arr =
-1.09,-0.65,2.70,-0.30,-2.38,-5.69,0.18,1.57,-1.01
1.64,1.12,-1.40,1.06,2.07,2.82,1.76,1.70,-0.80
-1.59,-1.81,-0.23,-0.04,-2.33,-7.23,-1.72,0.47,-1.93
Indices start at 1.
The bottom entry of the column that holds the largest entry -> -7.23
The entry at row 2, column 3: -1.40
Find the entry in row 2 and column 1.
Answer: 1.64
Find the entry just right of the largest entry.
Answer: 1.76
The entry just right of -1.72 -> 0.47
The entry in row 1 and column 3: 2.70
The entry in row 1 and column 1 is -1.09
The entry at row 1, column 2: -0.65
The entry just left of -1.40: 1.12
The entry in the top-right corner is -1.01
Find the entry in row 3 and column 1.
Answer: -1.59
The entry just right of -2.38 is -5.69
The entry just left of the smallest entry is -2.33
The entry at row 3, column 3 is -0.23
The entry just left of the largest entry is 2.07
The entry just right of the smallest entry: -1.72
The entry just left of the centre entry is 1.06

grid =
[[-5.12 -3.82  5.80 -0.35 -0.52]
 [-1.04 -1.98  1.90  5.09 -0.26]
 [-4.11  3.94  5.27 -4.48 -1.82]
 [-2.24 -0.07 -2.67 -0.72  4.27]
 [-2.96 -2.49 -2.21 -2.02 -1.64]
 [-3.47 -0.47 -2.13 -0.78  4.58]
 [ 4.69 -0.92 -3.61  2.42 -0.33]
 [-2.08  0.51 -2.69 -1.29  3.96]]
Rows and columns are numbered from 1.
Read off the entry in row 1 and column 2.
A: -3.82
The top-left entry -> -5.12
The entry in the bottom-left corner: -2.08
The entry at row 3, column 3: 5.27
Read off the entry at row 1, column 3.
A: 5.80
The entry in row 2 and column 2: -1.98
Read off the bottom-right entry.
A: 3.96
The top-right entry -> -0.52
Read off the entry at row 2, column 1.
A: -1.04
Read off the bottom entry of the column that holds the largest entry.
A: -2.69
The entry just left of -2.02 is -2.21
The entry just right of -2.24: -0.07
Read off the entry directly above -1.82.
A: -0.26
Read off the entry just right of -0.92.
A: -3.61
Read off the entry in row 3 and column 1.
A: -4.11
Read off the entry directly above -2.08.
A: 4.69
The entry just right of -2.21 is -2.02
The entry directly below -2.96 -> -3.47
The entry just right of -1.98 -> 1.90
Read off the entry just left of 5.27.
A: 3.94
Read off the entry directly above 4.58.
A: -1.64
Read off the entry just right of -4.48.
A: -1.82

A =
[-4.05  4.86 -2.37  5.49  5.63 -1.39 -4.39  5.57  1.74  4.92  3.86  2.94
  3.34  5.38 -4.39 -1.51]
The entry just left of 5.57 is -4.39
The last entry -> -1.51
The 3rd entry from the end -> 5.38
The entry just left of 4.92 is 1.74
The 1st entry?
Answer: -4.05
The second entry from the right?
Answer: -4.39
The entry just right of 4.92?
Answer: 3.86
The entry just left of 5.38: 3.34
The second largest entry?
Answer: 5.57
The entry just left of the largest entry is 5.49
The entry just right of 5.63: -1.39
